Each row has a name. Each question is about the rows just above it.

[103 119 102 133 154 125 102 127] -> Q
[143 145  95 150 136  96 156 127] -> A
[178 157 156  80 135 180 149  87] -> B
[ 94  81 149 182 121  73 120 182] -> X
[103  84 119 164 167 123  85  99] -> R
[151 105 136 104 110 147 129 109] -> Y
[120  90 109 153 165 129  92 102] -> K
[175 158 118  87  86 117 157 175] -> D
Q without one entry, shuffled: [125 127 119 103 102 154 102]. Gone:
[133]
Which entry of Y is missing from [105 109 136 104 147 151 129]?
[110]
Shuffled Y with one entry gone: [151 136 129 147 105 110 104], missing
[109]
Shuffled D with one entry gone: [158 117 118  87 175 175  86], missing
[157]
Shuffled B with one entry gone: [ 87 149 178 180  80 156 135], missing
[157]

[120  82 107 110 169 166 154 158 180 160  95 106 105 146 106 146 106 106
 181 142] : Z
[120  82 103 104 169 166 154 158 180 160  95 106 105 146 106 146 106 106
 170 127] : U
[120  82 103 110 169 166 154 111 180 160  95 106 105 146 106 146 106 106
 170 127] : F
Z without one entry, shuffled: [180 107 181  95 106 106 105 110 160 106 158 106  82 166 142 146 154 146
 120]. Gone:
[169]
F without one entry, shuffled: [105 103 106 111 169 166 160 106 120  82 170 146 154 106 110  95 106 127
 146]. Gone:
[180]
Shuffled U with one entry gone: [146 146 169 106  95 105 180 166 154  82 160 106 127 106 104 106 120 158
 170], missing
[103]

[ 98  94 161 163] : Dabot
[108 109 163 123] : Podiz
[167 120  74 135] : kosa
[ 98  94 128 137] : pozad
[116 136 138 130] : nela
Which entry of Podiz is missing from [109 123 163]?
[108]
Which entry of kosa is missing from [167  74 120]?
[135]

[135 121 132 138 125 128 121 134 125 131 138 127 139 133 133 121 128 138]  dutu
[123 104 116 147 114 111 110 134 101 109 147 120 149 139 119 102 112 148]  Masev
[127 129 126 127 133 119 136 131 119 122 126 115 126 132 126 130 117 128]  vob
[140 135 148 115 108 154 113 107 148 155 121 158 119 105 145 131 155 114]  Rez
[118  73 101 176 100  96  86 147  80  73 176  97 179 155 108  72  99 177]  vozu
Which entry of vozu is missing from [ 80  86  97  96 147 176  73  99 100  73 177 179 101 118 176 155 108]?
[72]
Masev without one entry, shuffled: [139 149 148 123 134 112 110 109 102 101 104 120 116 147 111 147 114]. Gone:
[119]

[119  85 121 148 130] = Viz
[129 138  94 149 130] = gika
[124 157 123 150 145] = Rem
[125 125 154 135 119] = dazi
dazi without one entry, shuffled: [125 154 119 125]. Gone:
[135]
Shuffled Rem with one entry gone: [145 150 123 157], missing
[124]
Shuffled gika with one entry gone: [129 149 138  94], missing
[130]
Shuffled Viz with one entry gone: [148 119 130  85], missing
[121]

[105 130 153 122 118 109 118 105 157 157 108 140 142 104 136 160  95 116
 156 102 134 157 128 142 108 108 161 140 106 104 119 146  93 103] = sig
[164 114  94 115 131 165 111 114  98 147 162 134 112 114 133 113 113 113
 139 137 106 104 104 142 130 117 127 138 145 158 146 139 123 135] = tefet
[147 109 112 110 127 146 111 107 114 158 147 140 111 104 136 118 100 113
 155  89 129 145 133 146  92 130 152 147 118  96 140 106 101  88] = pivov
[147 109 112 110 127 146 111 107 114 158 147 140 111 104 136 118 100 113
 155 139 107 117 109 146 117 111 145 143 140 142 143 148 105 117] = gozus
[119 176 139 154  98 123 115 119 145 131 115  99 184 136  96 164 130 115
 122 147 151 152 143  98 153 113 134  93  97 112  76 105 125 145] = mana
[147 123 112 110 127 146 111 107 114 158 147 140 111 104 136 118 100 107
 155 119 107 117 109 111 117 111 145 143 140 142 143 148 105 117] = Rozaf
[144 113 114 113 130 146 111 105 116 163 144 141 115 104 141 124 100 111
 160 116 111 121 110 145 116 111 151 145 136 138 142 149 101 115] = Kepu
pivov without one entry, shuffled: [110 118 112 133 104 140 118 140 111 113 130  89 101 109 127 146 147  88
 111 147 100 146 145 152 136  96 155  92 114 147 129 158 106]. Gone:
[107]
Shuffled Rozaf with one entry gone: [117 119 155 112 146 147 148 111 158 100 107 143 105 117 107 117 114 147
 136 143 107 104 111 145 109 140 123 111 127 111 140 118 142], missing
[110]
Shuffled pivov with one entry gone: [140 118 136  88 155 147 129 109 114 107 152 101 111 113 104 112 130 145
 133 146 147  89 146 140 158  92 147 127 111 100  96 110 118], missing
[106]

[113 151 145 130 133 114 144 133 120 132 124 133 128 134 129 129 132 179
 148 133 117 121 131 121 113 110 145 114 137 124] -> bedan
[113 118 128 130 126 130 137 134 131 126 112 146 142 135 124 141 126 127
 136 123 128 137 127 121 113 128 107 124 160 125] -> Tari
[111 157 154 131 135 114 146 132 119 132 129 142 125 134 130 129 134 184
 150 134 112 115 131 120 111 108  97 110 132 124] -> sez
[127 150 140 132 124 114 141 135 126 129 119 144 134 133 130 126 121 168
 150 141 131 126 130 123 113 108 137 126 142 126] -> mib
[127 111  86 130 115 127 131 134 135 125  97 150 151 135 123 138 118 119
 135  85 146 149 125 123 115 127 145 140 171 127] -> vigi
Shuffled mib with one entry gone: [124 126 126 150 134 131 121 108 144 129 114 130 133 142 150 141 126 113
 130 141 140 168 126 137 126 119 127 123 135], missing
[132]
Which entry of bedan is missing from [133 133 137 124 121 117 130 132 134 179 113 132 121 151 110 124 133 148
 131 129 113 145 133 129 114 145 120 144 114]?
[128]
Which entry of bedan is missing from [129 133 124 131 114 121 114 110 113 117 133 133 137 148 113 128 145 151
 179 134 130 132 145 124 133 120 121 132 129]?
[144]
Shuffled Tari with one entry gone: [128 134 124 127 141 131 126 126 137 135 123 128 130 124 160 142 130 113
 112 146 107 121 136 113 128 127 137 118 126], missing
[125]
Which entry of vigi is missing from [131 118 134 151 119 171 111 135 125 135 123 127 127 149  97 146 115 115
 145  85 125 127 135 150 130 140 138 127 123]?
[86]

[129 103 131 143 125 139 116 121 128]  nog
[131 112 128 141 118 140 108 122  96]  sipe
[129 129  89 128 117 138 110 122 116]  Vasos
[131 125 111 138 114 137 105 123 111]  dugi
[131 126 105 138 114 139 106 123 113]  Dagen
[132 121 119 139 114 140 105 123 107]  Nasub
[131 109 130 132 121 140 110 122  92]  Tus
[131 126 108 138 114 139 106 123 112]  fediv
Shuffled Dagen with one entry gone: [126 123 138 105 113 139 114 106], missing
[131]
nog without one entry, shuffled: [139 103 128 143 125 131 121 116]. Gone:
[129]
dugi without one entry, shuffled: [125 111 105 131 123 111 114 137]. Gone:
[138]
Which entry of Tus is missing from [132 109 121 122 110 140  92 130]?
[131]

[180 136 137 127] = zopur
[106 146  99 128] = Nin
[121 120 170 120] = Sotop
[180  86 128 127] = ketuz
[159 134 104 161] = Dezof
[139 146 166 138] = sepu
[121  87 143 122] = laper
ketuz without one entry, shuffled: [ 86 128 180]. Gone:
[127]
Which entry of laper is missing from [143  87 121]?
[122]
zopur without one entry, shuffled: [136 127 180]. Gone:
[137]
Shuffled Sotop with one entry gone: [120 120 170], missing
[121]

[116 115  84 107 120 147] : fitu
[ 99 162  81  98 137  80] : Tador
[ 99 162 127 145 146  98] : Giv
[184 145 183 107 120 147] : depup
Tador without one entry, shuffled: [162  81  98 137  99]. Gone:
[80]
Giv without one entry, shuffled: [146 127 162  98 145]. Gone:
[99]
Which entry of fitu is missing from [147 120 107  84 115]?
[116]
Which entry of Giv is missing from [162  99 127 145 146]?
[98]
depup without one entry, shuffled: [147 120 107 184 145]. Gone:
[183]

[135 114 158 144 136 116] -> ligi
[125 128 130 129 126 129] -> bev
[127 131 128 112 127 126] -> pif
[125 126 127 122 126 128] -> gutu
[147  94 124 148 136 169] -> tokep
[128 130 124 126 126 128] -> Siku
[127 131 131 128 127 129] -> gupo
Shuffled gutu with one entry gone: [126 128 126 127 125], missing
[122]
tokep without one entry, shuffled: [148 169 136 147  94]. Gone:
[124]
bev without one entry, shuffled: [128 130 126 129 129]. Gone:
[125]
Which entry of bev is missing from [130 128 129 126 129]?
[125]

[154  95 156 114 100  92 170 147 101  96 100 149 108 119 159 152 133 164
 125 101  96 161 147] -> fasez
[145 112 150  97 125 159  96 148 113 127 109 128 113  81 143  86 164 143
 129 111 152 143 150] -> mar
[131 126 126 107 139 176  77 138 131 148 133 124 127 108 136  77 145 126
 124 120 171 117 143] -> sugu
[109 149 128 118 136 101 170 145 151 117 149 161 154 109 107 163 114 108
 153 145 132 121  95] -> Ker
[125 131 146 109 128 102 171 155 130 114 126 163 148  90 103 174 135 109
 161 133 132 129 124] -> kerid
[140 115 129 157 111 123 143  99 112 120 113 104 122 181 157 139 113 142
 102 122 101 143 136] -> mebuz
Which entry of kerid is missing from [130 135 174 126 132 171 109 124 133 155 103 129 109 163  90 161 114 146
 102 128 148 131]?
[125]
Which entry of Ker is missing from [108 163 109 121 114 170 117 136 132 161 109  95 128 149 154 145 153 118
 151 145 107 149]?
[101]

